Below are the code and all the weights of a small trained network. Each question names an input and a target symbol and asks about switching units off, where a switched-off unit gives its printed mean instead of its output.

import numpy as np


def w(rows, s, z=0):
    codes = np.array(rows[::2]) - 128.0
    scale = np.full(codes.shape[1], s)
    scale[-1] = z or s
    return codes * scale


def softmax(a):
    e = np.exp(a - a.max(-1, keepdims=True))
    return e / e.sum(-1, keepdims=True)


def log_softmax(a):
    a = a - a.max(-1, keepdims=True)
    return a - np.log(np.exp(a).sum(-1, keepdims=True))


def net(x, mask):
    ids = ['βγδεηλ'.index(c) for c in x.split()]
    T = len(ids)
    res = E[ids] + P[:T]
    u = 0
    for l in range(3):
        r = res
        for j in range(2):
            rows = slice(3 * j, 3 * j + 3)
            q, k, v = (r @ M[l][rows].T for M in (Q, K, V))
            z = softmax(np.where(np.tri(T) > 0, q @ k.T / 3**0.5, -1e9)) @ v
            o = O[l][rows]
            res = res + np.where(mask[u + j], z, o[:, -1]) @ o[:, :-1]
        u += 2
    return log_softmax(res[-1] @ U[:, :-1].T + U[:, -1])


Q, K, V, O = {}, {}, {}, {}
E = w([
[137,88,143,6],'β',
[205,75,202,89],'γ',
[131,132,227,115],'δ',
[129,35,181,100],'ε',
[108,108,102,223],'η',
[49,99,209,125],'λ',
],0.013)
P = w([
[135,212,2,184],'0',
[75,48,92,111],'1',
[89,107,102,132],'2',
[130,133,116,142],'3',
[128,131,122,138],'4',
[126,133,135,141],'5',
[128,130,143,139],'6',
[119,125,153,141],'7',
[117,112,159,136],'8',
[104,104,170,136],'9',
[86,100,183,143],'10',
[85,75,197,138],'11',
[73,61,202,134],'12',
[72,37,211,126],'13',
],0.0074)
Q[0] = w([
[139,109,4,166],'0.h1',
[111,84,160,111],'0.h1',
[149,110,119,141],'0.h1',
[181,139,176,157],'0.h2',
[149,119,156,147],'0.h2',
[114,183,102,127],'0.h2',
],0.037)
K[0] = w([
[104,143,83,4],'0.h1',
[118,65,133,175],'0.h1',
[135,124,139,129],'0.h1',
[156,199,150,87],'0.h2',
[124,153,156,102],'0.h2',
[84,149,83,110],'0.h2',
],0.035)
V[0] = w([
[135,106,2,149],'0.h1',
[171,126,77,204],'0.h1',
[120,116,120,163],'0.h1',
[154,126,117,157],'0.h2',
[113,157,155,107],'0.h2',
[117,106,83,203],'0.h2',
],0.0089)
O[0] = w([
[71,30,47,216,79],'0.h1',
[95,70,3,112,107],'0.h1',
[142,106,57,127,167],'0.h1',
[115,123,114,91,98],'0.h2',
[129,129,85,172,128],'0.h2',
[203,102,155,54,4],'0.h2',
],0.0056,0.0031)
Q[1] = w([
[119,111,136,139],'1.h1',
[134,146,98,143],'1.h1',
[131,141,123,131],'1.h1',
[204,65,91,142],'1.h2',
[83,222,173,54],'1.h2',
[124,55,251,116],'1.h2',
],0.023)
K[1] = w([
[121,141,130,140],'1.h1',
[123,112,152,117],'1.h1',
[114,111,133,122],'1.h1',
[156,174,43,175],'1.h2',
[157,81,213,133],'1.h2',
[142,117,212,253],'1.h2',
],0.023)
V[1] = w([
[145,93,201,1],'1.h1',
[130,96,80,116],'1.h1',
[172,171,72,132],'1.h1',
[169,108,142,94],'1.h2',
[170,110,136,65],'1.h2',
[94,142,123,193],'1.h2',
],0.0085)
O[1] = w([
[118,11,124,100,255],'1.h1',
[118,164,90,139,133],'1.h1',
[159,153,107,112,70],'1.h1',
[170,102,114,112,122],'1.h2',
[186,96,118,107,99],'1.h2',
[72,161,136,152,161],'1.h2',
],0.011,0.0051)
Q[2] = w([
[112,124,222,130],'2.h1',
[185,177,183,122],'2.h1',
[96,96,58,209],'2.h1',
[5,106,14,180],'2.h2',
[51,97,122,93],'2.h2',
[79,96,121,213],'2.h2',
],0.024)
K[2] = w([
[98,111,156,182],'2.h1',
[78,52,152,64],'2.h1',
[139,211,14,147],'2.h1',
[195,251,5,139],'2.h2',
[165,184,179,62],'2.h2',
[98,182,33,118],'2.h2',
],0.024)
V[2] = w([
[200,208,228,106],'2.h1',
[82,185,136,20],'2.h1',
[59,123,139,175],'2.h1',
[110,241,200,53],'2.h2',
[37,114,90,2],'2.h2',
[47,36,175,244],'2.h2',
],0.018)
O[2] = w([
[164,123,191,211,138],'2.h1',
[86,133,92,206,88],'2.h1',
[125,182,119,128,213],'2.h1',
[143,151,124,254,92],'2.h2',
[81,98,49,203,253],'2.h2',
[41,139,158,61,229],'2.h2',
],0.019,0.0049)
U = w([
[218,113,95,130,85],'β',
[254,119,153,111,168],'γ',
[241,138,159,147,80],'δ',
[198,132,139,86,4],'ε',
[233,173,130,111,202],'η',
[187,165,155,125,243],'λ',
],0.0062,0.0039)

Each question gives the input, a string of symbols that net reads in full, and the target symbol t.
The units are the heads (3 rows each of Q, K, V and O). Each row of codes is followed by its name. A weight is (code - 128) times the scale printed after its matrix; where a second scale follows, it is the last column's (O and U).
mask holds one flag per head, layer by layer. A switched-off head (its flag False) gives its mean, the last column of its rows in O, instead of its output. The means were averaged over made-up inputs and are rounded, as every weight is.
A unit's drop is (log p(t) with every unit on - log p(t) with that unit switched off) / (log p(t) with every unit on - log p(t) with every unit switched off).
The circuit of an input: a set's keep is (log p(t) with only the set's units on - log p(t) with every unit switched off) / (log p(t) with every unit on - log p(t) with every unit switched off). Starting from all 6 units, units are removed one at a time, each time the one whose removal leaves the highest keep (on an exact tie, the one counted first), for as long as the keep stays at least 0.8.
circuit, biggest first: the units of the circuit, biggest drop first
unit that matters most: the unit with the biggest drop
heads that matter: for each layer, one digit per head in row order, 1 if its drop is at least 0.15 and else 0, layers parted by /
drop of u: that unit's drop, to one decimal
input γ β ε β γ β β δ β β, target δ: circuit, biggest first => (1.h1 0.h1 2.h1)
input γ γ ε β η β δ λ, target γ: heads that matter => 10 / 11 / 11
input λ β β β γ β γ λ λ β λ ε, target λ: unit that matters most => 2.h2
input ε λ λ β γ η γ β δ λ δ, target ε: circuit, biggest first => (1.h1 0.h1 2.h2 2.h1)
input β γ β γ β β ε β β β η β, target β: circuit, biggest first => (2.h2 0.h1)
input ε β η γ λ, target ε: circuit, biggest first => (2.h2 0.h1)
input β γ ε, target ε: circuit, biggest first => (0.h1 1.h2 2.h2 1.h1)
input η ε β ε, target η: circuit, biggest first => (1.h1 0.h1 2.h2 2.h1)
input γ λ β β β β γ ε γ β, target ε: circuit, biggest first => (2.h2 1.h2)
input γ ε γ β β β β δ λ β δ γ γ, target δ: circuit, biggest first => (0.h1 1.h1 2.h1)
input γ λ λ β η δ γ λ β δ, target γ: circuit, biggest first => (0.h1 2.h2 1.h1 2.h1)
input γ γ β ε β β β δ β β η δ, target γ: circuit, biggest first => (0.h1 2.h2 1.h1)
input ε η γ β λ β λ β λ β β ε, target ε: circuit, biggest first => (0.h1 2.h1)
input γ γ γ η β β β δ β λ λ γ γ η, target η: unit that matters most => 2.h1
input γ β β δ λ ε β β λ γ ε β γ, target ε: heads that matter => 01 / 11 / 01
input γ β λ γ β λ β λ η, target γ: heads that matter => 00 / 10 / 01
input β δ λ β ε β δ β β, target δ: heads that matter => 10 / 10 / 11
input δ β δ, target δ: circuit, biggest first => (0.h1 2.h1 2.h2)
input β β γ ε λ λ δ ε β δ, target ε: heads that matter => 10 / 11 / 01
input η ε λ β λ γ β, target η: unit that matters most => 1.h1
input β β β λ β β γ β δ, target δ: circuit, biggest first => (0.h1 1.h1 2.h1)
input δ η ε γ δ γ β γ γ β ε, target δ: heads that matter => 11 / 10 / 11
input β λ β β λ β ε β, target ε: heads that matter => 10 / 10 / 01
input η β β ε γ λ, target η: drop of 1.h1 => 7.2
input β δ γ λ η, target β: drop of 2.h2 => 0.5
input β λ η ε γ λ β β β β ε, target β: drop of 0.h1 => 0.1
